Below are the code and all the weights of a small trained network. Each question names an input and a target symbol and asks about switching units off, where a switched-off unit gives its printed mean instead of its output.

import numpy as np


def w(rows, s, z=0):
    codes = np.array(rows[::2]) - 128.0
    scale = np.full(codes.shape[1], s)
    scale[-1] = z or s
    return codes * scale


def norm(h):
    return h / np.sqrt((h * h).mean(-1, keepdims=True) + 1e-5)


def f(y):
    return y / 2 * (1 + np.tanh(0.7978845608 * (y + 0.044715 * y**3)))


def softmax(a):
    e = np.exp(a - a.max(-1, keepdims=True))
    return e / e.sum(-1, keepdims=True)


def log_softmax(a):
    a = a - a.max(-1, keepdims=True)
    return a - np.log(np.exp(a).sum(-1, keepdims=True))


def net(x, mask):
    ids = ['δελπτφω'.index(c) for c in x.split()]
    T = len(ids)
    res = E[ids] + P[:T]
    r = norm(res)
    for j in range(3):
        rows = slice(2 * j, 2 * j + 2)
        q, k, v = (r @ M[0][rows].T for M in (Q, K, V))
        z = softmax(np.where(np.tri(T) > 0, q @ k.T / 2**0.5, -1e9)) @ v
        o = O[0][rows]
        res = res + np.where(mask[j], z, o[:, -1]) @ o[:, :-1]
    y = f(norm(res) @ A[0][:, :-1].T + A[0][:, -1])
    res = res + np.where(mask[3:15], y, B[0][:, -1]) @ B[0][:, :-1]
    return log_softmax(norm(res)[-1] @ U[:, :-1].T + U[:, -1])


Q, K, V, O, A, B = {}, {}, {}, {}, {}, {}
E = w([
[124,220,108,98,127],'δ',
[120,129,201,57,60],'ε',
[118,90,121,36,172],'λ',
[166,196,189,95,196],'π',
[77,135,205,106,185],'τ',
[179,158,150,137,90],'φ',
[105,255,113,159,137],'ω',
],0.0095)
P = w([
[70,230,191,189,94],'0',
[82,189,171,169,114],'1',
[110,170,147,151,129],'2',
[136,164,130,142,135],'3',
[166,159,115,137,129],'4',
[185,144,100,134,135],'5',
[217,135,83,137,126],'6',
[230,115,70,144,116],'7',
[253,115,67,140,110],'8',
[235,113,65,154,120],'9',
],0.0038)
Q[0] = w([
[153,171,111,123,123],'head 1',
[134,133,134,97,123],'head 1',
[184,158,124,126,119],'head 2',
[183,145,133,170,102],'head 2',
[76,61,87,136,61],'head 3',
[64,4,93,142,75],'head 3',
],0.012)
K[0] = w([
[124,162,78,101,145],'head 1',
[156,172,163,116,156],'head 1',
[187,208,170,135,92],'head 2',
[210,151,94,219,138],'head 2',
[79,201,209,151,190],'head 3',
[1,201,132,193,196],'head 3',
],0.0072)
V[0] = w([
[50,104,149,99,163],'head 1',
[78,195,131,191,203],'head 1',
[117,191,164,200,108],'head 2',
[121,60,254,194,171],'head 2',
[28,64,109,93,157],'head 3',
[135,160,203,90,40],'head 3',
],0.005)
O[0] = w([
[179,128,147,208,80,199],'head 1',
[66,70,175,160,135,233],'head 1',
[29,115,163,155,143,157],'head 2',
[149,170,166,191,238,100],'head 2',
[119,196,100,33,172,107],'head 3',
[194,112,205,114,2,253],'head 3',
],0.005,0.0026)
A[0] = w([
[146,106,33,86,99,64],'neuron 1',
[129,125,128,141,117,148],'neuron 2',
[103,146,202,211,177,127],'neuron 3',
[159,96,181,210,2,125],'neuron 4',
[37,145,71,120,39,5],'neuron 5',
[107,214,25,163,56,126],'neuron 6',
[54,140,80,206,121,20],'neuron 7',
[104,202,141,99,163,131],'neuron 8',
[103,147,155,92,81,106],'neuron 9',
[40,186,81,124,155,104],'neuron 10',
[96,142,17,106,124,132],'neuron 11',
[90,10,192,76,129,37],'neuron 12',
],0.0074,0.0027)
B[0] = w([
[109,144,82,186,177,148],'neuron 1',
[145,112,138,127,124,131],'neuron 2',
[161,104,18,109,126,199],'neuron 3',
[166,30,139,184,108,252],'neuron 4',
[142,75,92,84,254,135],'neuron 5',
[157,127,165,70,119,175],'neuron 6',
[78,143,117,51,86,116],'neuron 7',
[180,120,148,117,72,190],'neuron 8',
[155,175,146,168,166,166],'neuron 9',
[137,93,160,93,103,143],'neuron 10',
[197,103,102,182,169,139],'neuron 11',
[136,210,178,102,111,171],'neuron 12',
],0.0067,0.0045)
U = w([
[141,54,155,88,149,158],'δ',
[148,2,38,177,145,174],'ε',
[167,103,79,167,175,62],'λ',
[52,125,76,135,95,1],'π',
[54,131,138,174,170,7],'τ',
[155,165,106,72,164,82],'φ',
[136,156,222,150,69,238],'ω',
],0.01,0.0026)

Each question gives the input, a string of symbols that net reads in full, and the target symbol t.
The units are the heads (2 rows each of Q, K, V and O) and the neurons (one row each of A and B). Each row of codes is followed by its name. A weight is (code - 128) times the scale printed after its matrix; where a second scale follows, it is the last column's (O, A, B and U).
mask holds one flag per unit, heads first, then neurons. A switched-off unit (its flag False) gives its mean, the last column of its rows in O or B, instead of its output. The means were averaged over made-up inputs and are rounded, as every weight is.
A unit's drop is (log p(t) with every unit on - log p(t) with that unit switched off) / (log p(t) with every unit on - log p(t) with every unit switched off).
The circuit of an input: a set's keep is (log p(t) with only the set's units on - log p(t) with every unit switched off) / (log p(t) with every unit on - log p(t) with every unit switched off). Starting from the 12 units with the biggest drops (on a tie, the unit counted first), units are removed one at a time, each time the one whose removal leaves the highest keep (on an exact tie, the one counted first), for as long as the keep stays at least 0.8.
circuit, biggest first: the units of the circuit, biggest drop first
unit that matters most: the unit with the biggest drop
top k neurons: the k neurons with the biggest drops, biggest first
heads that matter: for each layer, one digit per head in row order, 1 if its drop is at least 0.15 and else 0, layers parted by /
drop when u is switched off: that unit's drop, to one decimal
input τ δ π, target λ: circuit, biggest first -> neuron 3; head 3; neuron 6
input π ω δ λ λ ε φ ω, target ε: top 4 neurons -> neuron 4; neuron 5; neuron 12; neuron 8
input φ φ δ, target ε: circuit, biggest first -> head 3; neuron 4
input τ δ λ λ τ λ, target φ: heads that matter -> 000
input π λ λ τ π τ τ λ ε τ, target ε: top 3 neurons -> neuron 3; neuron 6; neuron 9
input τ ω ω, target π: top 3 neurons -> neuron 3; neuron 12; neuron 5
input τ τ π, target λ: top 2 neurons -> neuron 3; neuron 4
input ω λ δ φ ω λ, target φ: heads that matter -> 010
input τ δ λ φ ω, target ε: circuit, biggest first -> head 3; neuron 4; neuron 3
input ω λ π, target φ: unit that matters most -> neuron 4
input δ π τ, target τ: top 3 neurons -> neuron 3; neuron 4; neuron 6
input δ τ π λ τ λ τ λ τ, target φ: top 2 neurons -> neuron 4; neuron 11
input ω λ δ, target φ: top 3 neurons -> neuron 5; neuron 4; neuron 11
input π φ φ τ δ τ λ δ ω, target φ: top 2 neurons -> neuron 4; neuron 5
input ω τ τ, target τ: top 3 neurons -> neuron 4; neuron 3; neuron 6
input φ λ τ τ φ τ τ, target ε: top neuron -> neuron 3
input τ λ φ π π, target ε: drop when neuron 1 is switched off -> 0.0
input λ π φ, target ε: drop when head 3 is switched off -> -0.1
input λ λ λ δ λ λ π ω, target φ: drop when neuron 5 is switched off -> 0.1
